Below are the code and all the weights of a small trained network. Each question names an input and a class and asks about switching units off, where a switched-off unit gives its printed mean instead of its output.

import numpy as np


def w(rows, s, z=0):
    codes = np.array(rows[::2]) - 128.0
    scale = np.full(codes.shape[1], s)
    scale[-1] = z or s
    return codes * scale


def f(y):
    return np.maximum(y, 0)


def log_softmax(a):
    a = a - a.max(-1, keepdims=True)
    return a - np.log(np.exp(a).sum(-1, keepdims=True))


def net(x, mask):
    res = np.array(x, float).reshape(1, 2) / 4 @ E
    y = f(res @ A[0][:, :-1].T + A[0][:, -1])
    res = res + np.where(mask, y, B[0][:, -1]) @ B[0][:, :-1]
    return log_softmax(res[-1] @ U[:, :-1].T + U[:, -1])


A, B = {}, {}
E = w([
[127,113,137,4,7,40,155,176],'x0',
[48,133,199,62,159,165,79,132],'x1',
],0.013)
A[0] = w([
[140,111,148,53,64,111,176,164,90],'N1',
[74,119,78,138,103,179,157,174,113],'N2',
[156,122,114,52,73,116,111,139,84],'N3',
[110,137,126,36,22,71,121,117,113],'N4',
[137,164,144,114,106,124,124,142,233],'N5',
[224,128,61,139,11,76,154,120,88],'N6',
[78,120,157,119,184,156,112,131,98],'N7',
[48,131,218,6,111,132,106,121,72],'N8',
[117,114,129,101,110,120,132,124,251],'N9',
],0.015,0.012)
B[0] = w([
[123,155,142,179,118,132,87,116,216],'N1',
[105,148,117,95,118,166,100,132,128],'N2',
[132,174,137,143,154,157,119,117,192],'N3',
[134,142,148,180,136,123,73,100,251],'N4',
[218,118,180,2,125,193,242,58,189],'N5',
[118,144,95,133,138,112,197,207,242],'N6',
[165,167,121,164,125,130,179,140,180],'N7',
[123,148,79,148,134,101,203,220,228],'N8',
[90,6,123,48,116,136,81,45,202],'N9',
],0.029,0.021)
U = w([
[154,204,174,246,155,185,125,62,93],'0',
[131,145,44,121,130,118,208,237,89],'1',
[132,39,150,14,112,155,129,48,255],'2',
[114,114,114,137,109,92,71,135,87],'3',
[36,131,136,162,115,89,79,128,92],'4',
[44,108,87,120,110,138,44,166,98],'5',
],0.012,0.0078)

Each question gives the input, the list of numbers given to net, and the class t.
The units are the neurons (one row each of A and B). Each row of codes is followed by its name. A weight is (code - 128) times the scale printed after its matrix; where a second scale follows, it is the last column's (A, B and U).
mask holds one flag per neuron, in row order. A switched-off neuron (its flag False) gives its mean, the last column of its row in B, instead of its output. The means were averaged over made-up inputs and are rounded, as every weight is.
A unit's drop is (log p(t) with every unit on - log p(t) with that unit switched off) / (log p(t) with every unit on - log p(t) with every unit switched off).
unit that matters most: the unit with the biggest drop
top k neurons: the k neurons with the biggest drops, biggest first
drop of u: that unit's drop, to one decimal
input [-2,-2], class 2: unit that matters most : N8
input [-3,-3], class 2: top 3 neurons : N8, N6, N4
input [3,3], class 2: top 3 neurons : N6, N9, N5
input [-4,0], class 0: top 4 neurons : N8, N9, N6, N5
input [4,4], class 0: top 2 neurons : N4, N6
input [-6,7], class 1: top 3 neurons : N4, N1, N3
input [7,0], class 0: top 2 neurons : N4, N1
input [-3,-1], class 2: top 3 neurons : N8, N6, N4
input [8,-3], class 0: top 2 neurons : N4, N1
input [-7,-8], class 1: top 3 neurons : N4, N1, N9
input [8,-8], class 0: top 4 neurons : N4, N1, N8, N3
input [-5,-5], class 0: top 4 neurons : N8, N6, N9, N5
input [7,3], class 0: drop of N4 : 1.9
input [2,0], class 2: drop of N2 : 0.0
input [-1,3], class 2: unit that matters most : N6
input [6,-3], class 0: drop of N4 : 0.9
